Each row is followed by its class.
[ -10   13  -61  -33   22  -28   -6  -67   12 -105  -53  -11  -27   16
   92    0   45  -17   39   -6  -30   -1  -46   29  -30   -6  -12   19
   60  -60    9  -80  -42   39    8  -12  -26]
(109)
[  2  11 -58 -19  30  -2  22 -82 -31 -50 -53   0   6   0  74   1   0 -45
  61  21 -19  21 -28  16 -44 -28 -11  36  66 -56   6 -66 -32  29 -11 -54
 -27]
(80)
[ 16  39 -82  -5  21   8   1 -42  14 -89 -64   8 -16  39  70  19  24   2
  64  17 -15   9 -28  16  -7  -2  -6  13  49 -11 -32 -38 -23  14 -12 -17
 -36]
(197)
[ 11  14 -71 -21  13  19  -2 -74  -5 -73 -63   6 -10  -2  74  30   6 -23
  52  13 -36  24 -29  10 -50 -36  11  12  56 -50   7 -46 -41  25 -18 -24
 -16]
(26)
[ 53   6   4 -28   1  44  92 -58 -31  18 -35  24 -29  -6 -14  40 -46 -18
 -35  54 -68   5 -33 -26   1 -46  12 -19 -14 -38  13 -13  -5   9 -45 -63
  32]
(197)
[ 17  -3  24 -38  -8 -20  20 -46 -15  46 -48  28  33 -62 -12  18 -64 -39
   7  16 -68  21 -13 -14   4  -2  52   7   8 -32  -6 -29 -19  23 -64 -32
 -20]
(163)
[ 13  26 -48  10  18   5  15 -66   9  35 -53  -7   2  16  79  11  -8 -30
  56  37 -18  25 -24 -19 -57 -34  -5   4  55 -42   8 -64 -32  22 -48 -30
 -19]
(173)
[ 12  11 -85  -4  11  -9 -17 -72  23 -55 -75  -2 -16 -21  60  22   6   5
  40   7 -47  34 -17  -3 -23 -21  22   9  68 -47  16 -62 -39   9  11  -4
 -13]
(109)
[ 39  13 -15 -41   2  62  96 -81 -30 -14 -14  31  -5  -8  12  31 -31 -18
 -49  35 -83  -9 -27  -1 -10 -37   7 -23  -3 -42  29 -35  -2  20 -62 -84
  50]
(134)
[ -2  -6  -1 -19 -13 -12   3 -60  11  43 -55  24  50 -59 -10   0 -53 -46
  22  14 -82  31  -5  -1  -5  21  35   9  13 -31   2 -20 -24  37 -63 -16
   7]
(134)
[ 39  16  -6 -49  -2  56  72 -64 -55   1 -10  26 -14 -20  -3  35 -45  -6
 -51  48 -75   9 -46 -34 -11 -39  20 -26  -3 -44  19 -37   9  11 -66 -76
  37]
(26)
[ 33  18 -19 -47  10  32  80 -54 -48 -27  11  16 -15 -11  16  34 -26  11
 -58  17 -50 -10 -49 -19  12 -22  20 -22  13 -46  28 -56  12  -8 -61 -63
  32]
(109)
[ 10   8   8 -34  -8  -5   9 -35 -14  47 -37  30  25 -46 -11   5 -65 -29
   0  15 -86  18  -5 -22   0   8  48  11  12 -29   0 -27 -13  36 -64 -36
 -10]
(181)
[ 11   0   9 -14 -13 -23   8 -44   9  43 -47  23  19 -45   5   4 -62 -28
  21  22 -73  19  -9  -8  23  24  37  -7  17 -26  -8 -36 -19  37 -55 -11
 -15]
(118)
[ 36  22  34 -53   1  35  93 -43 -55  26 -11  -1 -22   1  10  29 -37   5
 -37  37 -49  -4 -32 -27   7 -39  -1 -27  -9 -50  15 -50  10 -10 -61 -88
  32]
(173)
[ 14   9 -50  -8  34   9   6 -74  35 -30 -70   2 -17  13  75   4  23 -25
  83  29 -34  -3 -46  16 -43 -33 -13  13  32 -31 -10 -63 -31  51 -28 -20
 -21]
(125)
[  2  -8   6 -36 -10 -24  11 -68  15  32 -58  27  43 -78 -11   5 -39 -40
   2  13 -88  24  -7  11   1  17  33   7   8 -36   4 -40 -25  39 -51 -25
   0]
(134)
[ 47  29  15 -32   1  50  91 -51 -60  45   3  14 -24   5   9  21 -37  -5
 -34  39 -47   7 -28 -39 -14 -50   0 -16   5 -41  29 -34  12  -2 -67 -91
  37]
(173)
[ 37  -5  -2 -47   8  41  96 -51 -58  -9 -35  19 -25 -18   7  38 -46 -10
  -4  61 -68   7 -42 -23   8 -47   5 -22   4 -48  -3 -17   6  -1 -57 -76
  13]
(80)
[ -6  13 -71 -35  19   9  -1 -65   1 -74 -66 -11   2  -7  60   9  16 -43
  35  11 -33  28 -22  29 -47 -10  12  26  45 -65  -6 -46 -44  18 -28 -34
 -28]
(197)
[ 10 -11  -3 -20 -16 -10  -9 -49  27  35 -51  27  18 -70   2   5 -55 -28
  22  14 -80  12   1  -7  26  34  45  -8  19 -24 -17 -37 -26  26 -50  -7
 -19]
(118)
[ 10 -15  12 -23  -9 -34  11 -34 -17  45 -67  13  33 -48  -2   0 -59 -27
  18  18 -82  22 -18 -24  13  27  49   1  20 -30  -1 -36 -30  26 -48  -3
 -16]
(70)
[ -2  22 -56 -30  37  49  20 -65 -18 -94 -37  16 -10  21  64   8 -16 -30
  55  25 -50   7 -48  37 -64 -41   9   4  59 -41  -9  -5 -35  30 -40 -49
   1]
(125)
[ 25  18 -22 -31  10  46  82 -48 -60   5   4   1  -8  -7  27  33 -37   1
 -19  40 -49  11 -22 -32   7 -40   4 -24   9 -58  12 -60   9 -16 -59 -75
  16]
(80)
[ 40   0  -2 -40   2  43  97 -63 -65 -14 -40  12 -14  -1  12  16 -26 -10
 -16  31 -56  -5 -46 -22  -5 -19  12 -19   5 -41  28 -41   2  11 -56 -70
  20]
(70)
[  0  15 -65 -12  19   8  13 -57  -2 -17 -44 -16  21  20  94  15  26  -7
  48   0 -27  -2 -32  16 -23 -10  -4  -6  55 -52  30 -56 -33  25 -63 -15
  -3]
(134)
[ 14   5   7 -22  -9 -24   0 -44   9  26 -47  30  22 -61 -21  13 -60 -28
   0  22 -84  28  -3 -14  19  19  44  10  11 -25 -13 -20 -32  17 -38  -6
 -12]
(197)
[ 23   6  13 -42  17  30  94 -46 -76 -17  -3  10 -28  -1  21  27 -34  -4
 -22  39 -34  -9 -45 -23   7 -30  -3 -10  -6 -52   4 -39   6  -6 -63 -70
  23]
(80)
[ 11 -11   0 -31 -17 -17   5 -18   4  29 -60  15  37 -46 -20  -2 -44 -29
  19  12 -70  16 -11 -16  13  41  50   1   4 -10  -7 -30 -19  28 -40 -10
 -21]
(70)
[-20  33 -71 -39  21  29   3 -17   4 -57 -18 -21  15  26  78  19   6 -20
   4  20 -38   9 -22  18 -51 -14  22  -4  61 -56   1 -87 -26  27 -21 -69
 -33]
(181)
[  0  -1   6 -19  -3 -10   9 -31   1  47 -43  23  36 -57   1  -8 -67 -34
  32  38 -71  24  10 -17  14  20  30   5  12 -24 -15 -20 -22  14 -40 -11
  -4]
(80)
[ 34   9   4 -23   5  47  92 -41 -62   9   0  36 -15 -14  28  27 -32   7
 -12  19 -39 -19 -36 -20  27 -40  21  -7 -13 -46 -18 -41  23   2 -66 -69
  22]
(189)
[  0  11 -37   0  25 -11  11 -52  12 -39 -50  11   5  21  88   0  20 -22
  56  15 -25   1 -49  30 -32 -29  12   8  45 -55 -23 -74 -29  40 -24 -10
 -29]
(189)
[ 61 -12  -1 -40  10  40  91 -52 -68  13 -61   8 -42   7  16  34 -30  10
 -18  49 -68  -3 -60 -46  12 -31  15 -22   6 -46   2 -32   9   2 -55 -53
  27]
(70)
[-13  23 -68 -21  34 -13 -10 -62   1 -98 -43  -4  12  18  91  15  35   8
  38  -8 -34  -5 -38  30   1 -20  10  25  48 -61  -6 -98 -25  29 -12 -15
 -42]
(189)
[-19  37 -60 -56  31  19  12  -5 -23 -47  19 -29  23  22  96   7  20 -17
  41  -7  -7  -4 -44  47 -48 -11  12  -1  50 -48   9 -49 -29  21 -54 -41
 -27]
(125)
[ 10  -5  -2 -28 -13 -27   1 -55  25  43 -39  25  41 -63 -15  -3 -51 -40
  -6  11 -93  15 -11 -13  13  14  41  -7  22 -35  13 -46 -21  33 -42 -12
   5]
(109)
[ 37   1 -13 -39   5  41  90 -62 -52 -35 -35  32 -33   2  10  16 -22 -10
 -26  33 -65 -13 -48 -10   3 -47  14   8 -16 -48   8  -3   5  38 -53 -71
  28]
(189)
[  3  25 -64 -14  15  33   9 -72 -26 -55 -31  -4   8  12  79  20  10 -10
  43 -16  -2   4  -5  12 -38 -32   8  -2  52 -48  27 -59 -26  -2 -24 -44
 -15]
(163)
[ 42  22   7 -21   6  59  83 -36 -57   9  -2  33  -5 -31   1  48 -46   8
 -32  36 -49  11 -24 -34   8 -55  28 -12   4 -37  -4 -50  25 -16 -62 -81
  38]
(26)
[ -1  -4  -7 -25  -3 -27   6 -42   0  27 -49  19  32 -59   7  -4 -63 -32
  20  25 -64  16   5 -13  13  26  30  13   9 -23 -12 -24 -35  15 -39 -11
 -11]
(80)
[  8  -7  13 -26  -6 -21   3 -47  13  40 -30  30  31 -68  -7   2 -66 -33
  15  19 -82   7 -12 -15   5  11  40   7   4 -24   2 -27 -32  39 -65 -29
  -2]
(125)
[ 43  -6  31 -50   5  23  84 -41 -66  20 -29  13 -39 -29  -1  46 -23   9
 -40  40 -33  -9 -60 -34   9 -42  10 -16 -21 -49   5 -36  18   5 -63 -60
  36]
(26)
[ 12  -1   9 -37 -15 -12  -6 -43   8  39 -42  21  34 -70 -20  12 -50 -34
  -2  21 -79  26  -9 -18   9  12  40  -1  10 -33 -16 -32 -12  27 -49 -12
   1]
(26)
[ 15  26 -61 -24  23  21  15 -86 -22 -77 -53  14 -12  20  62  22  -2 -21
  44  -1 -50  15 -29  11 -44 -35  10  26  54 -47  15 -53 -26  32 -39 -45
 -28]
(181)
[ 32  26   4 -48   5  49  99 -39 -61   4   2  19 -23 -12   3  41 -36  -1
 -51  47 -44  -1 -31 -17   4 -28  14 -26 -11 -49  18 -28  13   0 -58 -79
  31]
(197)
[ 13  45 -76  -8  20  24 -13 -56  14 -69 -21   7   5  27  67   5  18 -25
  23   7 -20  28  -6  27 -48  -9  10  19  66 -38  -3 -75 -33   9  15 -40
 -15]
(197)
[  6  15  20 -36 -22 -22   2 -41   4  60 -36  24  41 -63 -25   0 -70 -45
  10   7 -76  32  12 -17   2  19  41   8   1 -27  -8 -21 -20  23 -68 -30
  -9]
(173)
[ 34  13  20 -35  11  48  96 -50 -51   8  -8  16  -8  -3   1  43 -29   7
 -44  37 -44   2 -32  -9   4 -33  11 -18 -10 -50  32 -35  23   2 -66 -64
  62]
(134)
[ 41  19  -1 -46  10  53  82 -57 -63   8 -11   9 -34  10   3  24 -41   5
 -56  39 -74   3 -40 -43  -6 -40  13  -2  -2 -46  23 -41  13  13 -63 -85
  25]
(181)
[-10  18 -52  -9  54 -10   0 -64 -36 -71 -26 -16 -23  35 114  -7  35  14
  39   4   3  -7 -53   8 -33 -24 -22  25  44 -58  17 -54 -24   8 -77 -13
  -2]
(125)
[ 18   9 -34 -18  17  -9   4 -76   4 -56 -75  21 -37   4  91   9  24 -12
  65  23 -41   0 -24  19 -14 -11 -16   7  42 -50  -4 -41 -43  22 -14  -2
 -20]
(197)
[  4  13 -87 -17  19 -13  -3 -80  11 -82 -60   2 -28  18 109  -4  43   7
  37  10 -35 -13 -53  18 -25 -12  -5  10  53 -43   0 -67 -50  45   0 -14
 -46]
(189)
[ -7  16 -45  -7  30  -9  17 -32 -37 -29 -59 -23  -1  28  84  -7  16 -13
  80  19  12  24 -39  15 -40 -24 -10   6  60 -53  -4 -44 -21   8 -36 -28
 -18]
(80)
[  7  -4   5 -24 -10 -27  10 -51  14  44 -43  25  33 -57 -11  -2 -61 -37
   0  19 -90  17 -17 -16  10  11  39  -6  25 -34  13 -31 -25  35 -40  -8
  10]
(109)
[ 52  15  18 -48  -8  43  92 -57 -58  17 -23  28 -39  -5  -5  30 -49 -23
 -21  34 -65   7 -26 -29  -7 -47   3   1 -17 -38   1  -1   7  11 -66 -89
  31]
(173)
[   2   16  -99   -6   12   31   10 -108  -16  -67  -28   36    9   17
   91   -8   10  -49   42    0  -29   12  -31   37  -75  -40    6    1
   47  -57    4  -28  -30   38  -53  -36  -17]
(189)
[  9  -7  10 -33 -15 -33   0 -42  21  37 -41  26  31 -63 -17   3 -48 -34
  -2  11 -96  18 -14 -10  18   8  43  -7  16 -40   4 -48 -18  33 -32 -15
   3]
(109)
[ 12   8 -31 -14  13   4  11 -68 -10 -31 -63   2 -17  34  62   7  21 -38
  66  -8  -7  12 -56  21 -55  -8   0  18  34 -46 -11 -43 -29  43 -41 -18
   6]
(134)
[  5   6   3 -30 -11 -16  -2 -43   4  27 -47  25  37 -72  -7  17 -61 -24
   1  23 -76  21  -5 -21  12  15  45   8  10 -24  -4 -41 -24  26 -42 -15
  -3]
(26)
[ 26  22 -16 -38   1  43  85 -42 -47 -17 -25  15 -21 -15  -2  41 -44   5
 -43  43 -52   2 -22 -25  15 -23  17 -21 -12 -43   7 -28   1  -3 -51 -80
  25]
(197)
[ 37  24  48 -55   5  25 105 -30 -77  27   0  -2 -34   4   2  36 -38   6
 -37  36 -17   4 -42 -29  -1 -30   1 -12 -19 -49  18 -20  22  -8 -79 -69
  36]
(173)
[ 61   5  24 -35  11  51 111 -53 -76  15 -18  24 -39   5   7  33 -40  -6
 -38  40 -38  -5 -50 -30 -12 -58  15 -14   6 -38  15   7  12  -4 -76 -70
  37]
(163)
[ 54 -14  12 -33  12  24  97 -39 -47  -2 -64   8 -36   2  14  39 -20   9
 -25  49 -45  -6 -51 -28   9 -29  20 -20 -11 -43   4 -42  10  -2 -59 -46
  28]
(70)
[ 12  12 -81 -33  18  24  21 -72 -23 -92 -49  21 -21  18  90  10  12 -26
  50   7 -39   6 -52  38 -52 -31  20  14  53 -58  -8  -4 -38  38 -42 -19
 -23]
(189)
[  -5   55 -111   23    7   43   -5  -59    5  -68  -46   12   17   33
   65    0    6   -9   77  -13  -18   44   -9   14  -45   -4    7   11
   57   -6  -30  -38  -20   13  -36  -38  -15]
(134)
[ 10   6 -25 -21  -7  -6   1 -40   8  33 -32  42  41 -51   0  -1 -50 -23
   8  14 -73  10 -16  -5  17  15  55   5  12 -22 -29 -22  -9  35 -58 -12
 -16]
(189)
[ 48  -1 -13 -38  -2  49  86 -48 -43  11 -18  25 -29  -3  17  36 -44 -19
 -21  36 -47  -9 -49  -6   3 -27  18 -43  13 -35 -18 -14   9  10 -80 -73
  15]
(118)
[  8  25 -68   1  21 -13  20 -55 -34 -41 -15  15  -3   5  87  18  21   1
  38 -12   1  14 -34  13 -15 -33   8  23  39 -51 -22 -56  -2  16 -52 -14
 -39]
(189)
[ 36   7   3 -32  -5  52  96 -52 -46  -9 -31  26 -15 -17   3  27 -37 -12
 -37  38 -55  -6 -14 -23  -7 -49  20 -26   0 -45  26  -9   4   7 -72 -96
  34]
(163)
[  7  -2 -15 -18 -19 -27   7 -42  12  49 -37  27  40 -60 -20   4 -62 -34
   0   9 -80  17  -5 -23  13  10  41  -3  15 -22  19 -23 -19  36 -43 -16
   3]
(109)
[  0  12  11 -26  -7   2   5 -27   3  46 -35  28  30 -50  -7   4 -68 -23
  -5  18 -94  10   9 -28   5  12  53  10  11 -29   4 -47 -20  35 -49 -38
  -4]
(181)
[ 48   3  -7 -34   2  36  95 -69 -52 -17  -7  36 -32 -15   1  31 -44 -10
 -45  37 -72   4 -53 -24  -1 -44  11 -22  19 -42  16  -7  10   2 -63 -63
  38]
(109)
[ 38  12   0 -38   2  56  73 -43 -46  16   3  13 -15   4  26  22 -44  -9
 -39  14 -61 -17 -27 -10  23 -23  22 -35   8 -54  -7 -56   8  -1 -72 -79
  38]
(118)
[ 20   5 -57  -1  32  40  21 -90  -7 -54 -36  37 -26   9  91  -3  24 -26
  44  19 -31  -6 -45  23 -55 -45   5  19  55 -52  -4 -35 -28  30 -21 -14
  -6]
(189)
[ -1  19 -50 -22  31 -11  22 -65 -16 -60 -31  -7   0   0  89   7   4 -19
  37   5 -34   1 -38  26 -40 -36  -2  11  60 -57  11 -54 -43  27 -46 -46
 -19]
(125)
[ 44  -2   6 -37   8  24  72 -42 -41  12 -15  -2 -46   8  20  34 -21  11
 -52  30 -39 -19 -57 -26  22 -18  13 -28   0 -50   7 -57   7   8 -67 -56
  25]
(118)
[ 42  22  34 -57   3  38  94 -50 -77  40   0   3 -32   2  17  29 -36  -4
 -22  23 -29  -5 -51 -31  -3 -28   1 -21  -5 -53   0 -40  14  -9 -85 -78
  28]
(173)
[ 14  21   1 -18   6   0  24 -51  15 -24 -75  10 -19 -22  48  12   7 -31
  83  15 -30  24 -24  11 -38 -24   9  18  49 -46 -28 -69 -30  25 -21 -51
 -31]
(173)
